Below are the code and all the weights of a small trained network. Each question names an input and a class and asks about switching units off, where a switched-off unit gives its printed mean instead of its output.

import numpy as np


def w(rows, s, z=0):
    codes = np.array(rows[::2]) - 128.0
    scale = np.full(codes.shape[1], s)
    scale[-1] = z or s
    return codes * scale


def f(y):
    return np.maximum(y, 0)


def log_softmax(a):
    a = a - a.max(-1, keepdims=True)
    return a - np.log(np.exp(a).sum(-1, keepdims=True))


def net(x, mask):
    res = np.array(x, float).reshape(1, 8) / 4 @ E
    y = f(res @ A[0][:, :-1].T + A[0][:, -1])
    res = res + np.where(mask, y, B[0][:, -1]) @ B[0][:, :-1]
    return log_softmax(res[-1] @ U[:, :-1].T + U[:, -1])


A, B = {}, {}
E = w([
[135,51,97,243,184],'x0',
[127,128,139,135,127],'x1',
[128,127,103,113,134],'x2',
[131,130,133,133,127],'x3',
[129,128,99,115,132],'x4',
[254,73,106,110,48],'x5',
[28,120,76,184,21],'x6',
[127,126,125,127,128],'x7',
],0.0092)
A[0] = w([
[103,173,156,55,73,34],'N1',
[132,177,175,94,88,7],'N2',
[186,83,119,111,68,117],'N3',
[137,69,128,246,181,93],'N4',
[62,105,93,144,35,159],'N5',
[28,179,126,120,223,54],'N6',
[161,130,122,94,184,174],'N7',
[170,130,148,77,212,137],'N8',
[173,120,145,115,205,129],'N9',
[108,122,92,126,115,164],'N10',
[39,110,96,155,4,150],'N11',
[128,227,170,71,71,86],'N12',
[237,66,136,96,2,104],'N13',
[102,177,188,16,67,34],'N14',
[122,141,60,133,122,174],'N15',
[77,129,82,161,67,160],'N16',
[107,196,110,74,78,3],'N17',
[134,100,181,91,153,113],'N18',
[36,209,124,129,181,72],'N19',
[170,58,87,100,83,109],'N20',
[88,211,182,132,148,139],'N21',
[179,141,157,89,191,129],'N22',
[176,108,115,121,96,108],'N23',
[143,177,91,105,105,78],'N24',
[169,125,136,105,193,139],'N25',
[114,172,77,163,91,139],'N26',
[128,194,160,75,83,50],'N27',
[159,119,106,58,195,209],'N28',
[32,165,152,118,198,55],'N29',
[111,35,104,216,158,58],'N30',
],0.0088,0.0014)
B[0] = w([
[169,134,83,204,214,201],'N1',
[170,131,111,167,194,177],'N2',
[67,66,145,1,125,197],'N3',
[210,104,36,215,184,222],'N4',
[144,203,188,163,51,219],'N5',
[28,39,173,34,126,231],'N6',
[133,162,151,152,65,184],'N7',
[178,195,184,154,66,213],'N8',
[157,222,153,177,70,197],'N9',
[117,148,128,125,73,155],'N10',
[193,222,192,144,77,245],'N11',
[179,96,39,193,209,220],'N12',
[23,32,176,25,173,254],'N13',
[187,115,48,194,193,233],'N14',
[116,155,152,135,123,158],'N15',
[196,232,172,114,55,202],'N16',
[175,125,94,184,141,189],'N17',
[178,172,142,136,104,168],'N18',
[45,24,157,65,97,222],'N19',
[76,71,171,81,127,194],'N20',
[79,103,117,84,151,201],'N21',
[149,213,177,153,20,206],'N22',
[64,70,120,40,126,173],'N23',
[134,120,104,135,137,158],'N24',
[164,196,181,144,101,190],'N25',
[145,164,153,109,121,173],'N26',
[160,130,31,189,222,197],'N27',
[152,156,156,143,91,199],'N28',
[34,53,160,36,110,219],'N29',
[172,139,41,210,179,214],'N30',
],0.0055,0.009)
U = w([
[137,228,203,118,66,193],'0',
[82,1,172,45,136,2],'1',
[148,112,22,162,201,199],'2',
],0.0099,0.00072)

Each question gives the input, the list of numbers given to net, and the class t.
The units are the neurons (one row each of A and B). Each row of codes is followed by its name. A weight is (code - 128) times the scale printed after its matrix; where a second scale follows, it is the last column's (A, B and U).
mask holds one flag per neuron, in row order. A switched-off neuron (its flag False) gives its mean, the last column of its row in B, instead of its output. The means were averaged over made-up inputs and are rounded, as every weight is.
A unit's drop is (log p(t) with every unit on - log p(t) with that unit switched off) / (log p(t) with every unit on - log p(t) with every unit switched off).
The circuit of an input: a set's keep is (log p(t) with only the set's units on - log p(t) with every unit switched off) / (log p(t) with every unit on - log p(t) with every unit switched off). Starting from the 12 units with the biggest drops (on a tie, the unit counted first), units are removed one at a time, each time the one whose removal leaves the highest keep (on an exact tie, the one counted first), for as long as the keep stays at least 0.8.
units of the circuit, in order: the units of the circuit, biggest drop first
most important unit: the unit with the biggest drop
k most important neurons: the k neurons with the biggest drops, biggest first
drop of u: that unit's drop, to one decimal
input [4,4,-7,1,5,6,3,2], class 1: units of the circuit, in order : N13
input [-8,4,5,0,-8,-7,2,-8], class 2: units of the circuit, in order : N14, N12
input [-8,8,-5,-1,3,-6,-1,5], class 2: units of the circuit, in order : N14, N12
input [7,6,2,-6,-2,6,-7,4], class 0: units of the circuit, in order : N9, N22
input [8,7,-8,1,2,-8,-7,2], class 1: 2 most important neurons : N6, N29
input [-7,2,-5,4,3,-5,5,-1], class 2: units of the circuit, in order : N12, N14
input [4,5,2,-7,-1,-5,-5,-1], class 0: units of the circuit, in order : N9, N8
input [3,-1,1,4,3,-7,-7,8], class 0: 4 most important neurons : N9, N8, N13, N22
input [-3,8,-8,-8,-8,-7,-6,5], class 1: 3 most important neurons : N6, N29, N19
input [6,-7,4,-3,-6,7,5,-3], class 1: 3 most important neurons : N13, N3, N20
input [3,4,-6,4,-4,-2,1,1], class 2: 2 most important neurons : N13, N4
input [-8,1,4,-6,-8,6,-6,1], class 2: 3 most important neurons : N14, N12, N27
input [8,1,-3,3,7,-7,-8,-5], class 0: drop of N8 : 0.2
input [5,3,2,-8,2,-3,5,5], class 0: drop of N30 : -0.1
input [-1,-3,-1,0,8,3,2,2], class 1: drop of N29 : -0.1
input [3,5,-5,4,-5,0,-2,8], class 2: most important unit : N11
